Look-ups in named tables: a row name and a column name give one cell, copied from the table.

Faf =
|  | Leten | Zed | Mevuru | Zuda | Nis | Dodis | Suvo | Gela | Sodor |
|---|---|---|---|---|---|---|---|---|---|
| Subuf | 126 | 135 | 164 | 153 | 95 | 130 | 148 | 92 | 122 |
| Tuv | 148 | 126 | 130 | 141 | 115 | 153 | 127 | 95 | 137 |
| Pomibo | 65 | 145 | 73 | 122 | 118 | 149 | 76 | 129 | 99 |
| Takiner | 63 | 189 | 171 | 131 | 181 | 170 | 130 | 253 | 148 |
| Guganez | 134 | 123 | 129 | 137 | 121 | 151 | 136 | 100 | 126 |
| Vad | 79 | 155 | 194 | 113 | 202 | 153 | 206 | 226 | 127 |
| Begot | 84 | 191 | 166 | 146 | 124 | 155 | 111 | 189 | 156 |

What is the Zuda of Guganez in Faf?
137
What is the Leten of Begot in Faf?
84
What is the Sodor of Takiner in Faf?
148
What is the Zed of Tuv in Faf?
126
What is the Nis of Tuv in Faf?
115
What is the Zuda of Pomibo in Faf?
122
What is the Suvo of Vad in Faf?
206
What is the Zed of Vad in Faf?
155
What is the Mevuru of Begot in Faf?
166
Row with the largest Zed: Begot

Zes =
	Dimimir	Tos	Zonomi	Vipi	Nevut	Gifos
Riz	6061	420	8486	3064	4443	8911
Toz	3987	4129	3906	5213	9029	4121
Moripur	4644	6530	4850	4733	3002	4961
Mir	2457	8221	1518	4995	6237	2286

Riz, Zonomi -> 8486
Moripur, Gifos -> 4961
Riz, Gifos -> 8911
Mir, Tos -> 8221
Mir, Nevut -> 6237
Moripur, Dimimir -> 4644
Moripur, Nevut -> 3002
Toz, Dimimir -> 3987
Toz, Nevut -> 9029
Riz, Tos -> 420
Toz, Vipi -> 5213
Riz, Nevut -> 4443
Toz, Gifos -> 4121
Moripur, Zonomi -> 4850
Riz, Dimimir -> 6061
Mir, Vipi -> 4995
Moripur, Vipi -> 4733
Riz, Vipi -> 3064
Toz, Tos -> 4129
Mir, Dimimir -> 2457

Lova:
,Bez,Kavusup,Dururor
Lud,4.2,1.4,-4.7
Zase,0.1,1.2,0.4
Vamas,-8.9,-0.9,3.8
Lotuval,-1.5,-4.6,1.5
Tatu,4.0,-0.2,-0.1
Duver,-1.5,-0.6,-3.0
Kuvu,-1.9,-2.0,-6.8
Didifa,0.2,5.2,0.9

Kavusup of Didifa: 5.2
Bez of Lud: 4.2
Kavusup of Duver: -0.6
Bez of Duver: -1.5
Kavusup of Tatu: -0.2
Kavusup of Lotuval: -4.6
Bez of Lotuval: -1.5
Dururor of Tatu: -0.1
Bez of Vamas: -8.9
Bez of Zase: 0.1
Dururor of Lud: -4.7
Dururor of Lotuval: 1.5
Kavusup of Zase: 1.2
Dururor of Kuvu: -6.8
Dururor of Vamas: 3.8
Dururor of Zase: 0.4
Kavusup of Kuvu: -2.0
Kavusup of Lud: 1.4

Tal.csv
,Liv,Kabefet,Sal,Zes,Mis,Pon,Mir
Zoloto,141,177,96,66,207,180,123
Zad,191,48,60,33,131,134,92
Ved,192,25,169,205,134,155,25
Zan,106,165,38,16,123,106,37
Gevi,145,38,211,53,32,191,98
Ker,18,68,97,114,57,169,37
Sezo,89,138,162,62,20,184,15
Piraza,60,83,35,45,163,152,186
Sovob,165,167,191,207,35,205,173
Nemiz,19,28,193,109,140,162,53
Vatafo,178,99,118,29,64,185,205
Lusezag,148,98,65,121,137,65,23

Zes of Sovob: 207
Liv of Zad: 191
Liv of Ved: 192
Mis of Zan: 123
Zes of Ved: 205
Kabefet of Zad: 48

Bala:
,Mopo,Konukub,Repat,Sazus,Pugan,Geluzom
Vorif,187,183,45,80,176,62
Pegupo,153,184,57,112,87,192
Papet,114,161,232,190,126,100
Dapumoz,100,145,57,72,93,183
Zir,179,134,190,182,174,79
Papemeg,116,122,235,190,116,114
Zel,128,102,67,98,191,205
Pim,188,184,224,196,201,87
Kipibu,168,170,42,93,174,170

Repat of Pim = 224
Repat of Pegupo = 57
Konukub of Kipibu = 170
Mopo of Pim = 188
Sazus of Zir = 182
Pugan of Pim = 201
Mopo of Pegupo = 153
Konukub of Vorif = 183

Keropog:
	Teg	Mobu	Botegeb
Sepi	4549	-3094	-6112
Lezal	-753	-7301	2972
Simivov	-4465	5040	-5538
Nebe	3790	-7100	-1670
Kita	-7658	1917	466
Mibu	-7555	179	2526
Bokola	-4383	-5495	5145
Zaboto	-7993	2198	151
Zaf	3864	-2219	-6829
Lunu	2563	-7647	-163
Mem	-6016	4983	-3879

Botegeb of Bokola is 5145
Botegeb of Lezal is 2972
Mobu of Kita is 1917
Teg of Simivov is -4465
Teg of Zaboto is -7993
Teg of Sepi is 4549
Mobu of Lunu is -7647
Mobu of Mem is 4983
Botegeb of Lunu is -163

Table Mukekiv
|  | Bonirel | Moza | Rizedeb | Pinid | Rof | Maku | Dol |
|---|---|---|---|---|---|---|---|
| Pup | 215 | 182 | 106 | 69 | 138 | 134 | 133 |
| Mumo | 164 | 108 | 92 | 100 | 104 | 148 | 157 |
| Mokod | 156 | 54 | 127 | 163 | 127 | 101 | 131 |
| Vud | 128 | 98 | 84 | 100 | 120 | 120 | 104 |
| Gelevan | 100 | 125 | 146 | 74 | 127 | 133 | 120 |

Rizedeb of Mumo is 92
Dol of Mokod is 131
Maku of Vud is 120
Rizedeb of Vud is 84
Rizedeb of Pup is 106
Maku of Mokod is 101

Sekese.csv
,Kosa,Sebuser,Vid,Zon,Mekizov
Pabuf,2151,1349,8667,8626,8264
Kina,2245,2226,2401,3260,8942
Gumi,2122,8614,8474,8987,8591
Fubi,2077,2317,7136,8430,8645

Sebuser of Fubi = 2317
Mekizov of Gumi = 8591
Mekizov of Fubi = 8645
Mekizov of Pabuf = 8264
Kosa of Fubi = 2077
Vid of Gumi = 8474
Sebuser of Pabuf = 1349
Kosa of Pabuf = 2151
Zon of Fubi = 8430
Which row has the largest Mekizov? Kina

Nonu
|  | Koves | Mav | Gokurin | Sizul | Zifikid |
|---|---|---|---|---|---|
| Nagosu | 189 | 63 | 79 | 213 | 63 |
| Mog | 64 | 211 | 140 | 96 | 149 |
| Gikino | 165 | 144 | 173 | 150 | 165 |
| Kez | 182 | 125 | 154 | 172 | 143 |
| Lezadi | 214 | 33 | 118 | 197 | 57 |
| Dor | 107 | 182 | 137 | 128 | 142 |
| Dunitel | 80 | 205 | 92 | 101 | 148 |
| Geb | 200 | 151 | 123 | 190 | 143 |
| Rup | 59 | 207 | 155 | 94 | 155 |
| Zuf | 203 | 63 | 103 | 206 | 61 |
| Naf | 219 | 203 | 155 | 215 | 207 |
| Divozo | 178 | 174 | 125 | 188 | 155 |
| Kikos | 25 | 232 | 164 | 25 | 195 |

Divozo, Mav: 174
Kez, Mav: 125
Zuf, Gokurin: 103
Kez, Sizul: 172
Divozo, Gokurin: 125
Dor, Gokurin: 137
Mog, Mav: 211
Rup, Koves: 59
Geb, Zifikid: 143
Gikino, Zifikid: 165
Nagosu, Sizul: 213
Lezadi, Sizul: 197
Lezadi, Zifikid: 57
Naf, Mav: 203

